Here is a tiny trained network, its code and every weight. The questions are about switching its units off for an input and a class, where a switched-off unit gives its printed mean instead of its output.

import numpy as np


def w(rows, s, z=0):
    codes = np.array(rows[::2]) - 128.0
    scale = np.full(codes.shape[1], s)
    scale[-1] = z or s
    return codes * scale


def f(y):
    return np.maximum(y, 0)


def log_softmax(a):
    a = a - a.max(-1, keepdims=True)
    return a - np.log(np.exp(a).sum(-1, keepdims=True))


def net(x, mask):
    res = np.array(x, float).reshape(1, 4) / 4 @ E
    y = f(res @ A[0][:, :-1].T + A[0][:, -1])
    res = res + np.where(mask, y, B[0][:, -1]) @ B[0][:, :-1]
    return log_softmax(res[-1] @ U[:, :-1].T + U[:, -1])


A, B = {}, {}
E = w([
[73,77,63],'x0',
[115,166,58],'x1',
[68,248,177],'x2',
[74,69,144],'x3',
],0.012)
A[0] = w([
[161,124,113,105],'N1',
[132,161,223,252],'N2',
[109,92,197,150],'N3',
[7,123,105,207],'N4',
[164,37,121,215],'N5',
[101,70,203,153],'N6',
[188,106,90,187],'N7',
[156,77,37,181],'N8',
[88,83,239,198],'N9',
[136,121,209,226],'N10',
[109,105,181,134],'N11',
[120,106,21,253],'N12',
[24,145,61,180],'N13',
[53,68,104,142],'N14',
[79,176,32,188],'N15',
[100,141,87,96],'N16',
[63,144,91,159],'N17',
[130,125,70,213],'N18',
[184,142,110,248],'N19',
[111,107,205,136],'N20',
[209,194,146,160],'N21',
[50,222,33,201],'N22',
[81,67,178,200],'N23',
[41,155,95,155],'N24',
[161,187,140,133],'N25',
[126,222,236,237],'N26',
[156,74,115,201],'N27',
],0.016,0.0042)
B[0] = w([
[170,154,109,145],'N1',
[141,220,177,209],'N2',
[24,217,78,166],'N3',
[40,85,166,205],'N4',
[134,149,48,221],'N5',
[96,158,86,177],'N6',
[233,122,25,184],'N7',
[156,65,58,218],'N8',
[55,202,83,191],'N9',
[102,255,157,181],'N10',
[62,207,81,155],'N11',
[139,24,111,219],'N12',
[55,47,183,208],'N13',
[73,105,108,195],'N14',
[106,77,160,205],'N15',
[102,110,123,155],'N16',
[68,69,158,176],'N17',
[142,48,110,176],'N18',
[187,110,125,173],'N19',
[90,199,100,165],'N20',
[219,149,177,199],'N21',
[142,34,210,237],'N22',
[74,148,90,183],'N23',
[106,104,178,188],'N24',
[189,144,244,181],'N25',
[163,199,206,254],'N26',
[139,149,53,190],'N27',
],0.0076,0.018)
U = w([
[239,255,213,253],'0',
[228,135,17,150],'1',
[65,58,185,53],'2',
[75,251,113,87],'3',
],0.0088,0.0014)

Each question gives the input, the list of numbers given to net, and the class t.
The units are the neurons (one row each of A and B). Each row of codes is followed by its name. A weight is (code - 128) times the scale printed after its matrix; where a second scale follows, it is the last column's (A, B and U).
mask holds one flag per neuron, in row order. A switched-off neuron (its flag False) gives its mean, the last column of its row in B, instead of its output. The means were averaged over made-up inputs and are rounded, as every weight is.
A unit's drop is (log p(t) with every unit on - log p(t) with that unit switched off) / (log p(t) with every unit on - log p(t) with every unit switched off).
The circuit of an input: a set's keep is (log p(t) with only the set's units on - log p(t) with every unit switched off) / (log p(t) with every unit on - log p(t) with every unit switched off). Starting from the 12 units with the biggest drops (on a tie, the unit counted first), units are removed one at a time, each time the one whose removal leaves the highest keep (on an exact tie, the one counted first), for as long as the keep stays at least 0.8.
circuit, biggest first: the units of the circuit, biggest drop first
top k neurons: the k neurons with the biggest drops, biggest first
drop of u: that unit's drop, to one decimal
input [-1,6,5,-4], class 0: circuit, biggest first => (N25)
input [7,-6,-4,6], class 1: circuit, biggest first => (N5 N27)
input [-1,4,6,0], class 0: top 3 neurons => (N26 N12 N25)
input [6,-5,7,6], class 3: top 3 neurons => (N9 N3 N12)
input [-7,8,6,8], class 0: top 2 neurons => (N26 N2)
input [-4,-1,-3,0], class 0: top 2 neurons => (N12 N8)
input [3,2,5,-7], class 2: top 2 neurons => (N22 N15)
input [5,-5,8,4], class 3: drop of N9 => 0.2
input [5,-6,-7,8], class 1: drop of N8 => 0.1
input [5,4,-1,-7], class 2: drop of N22 => 0.1
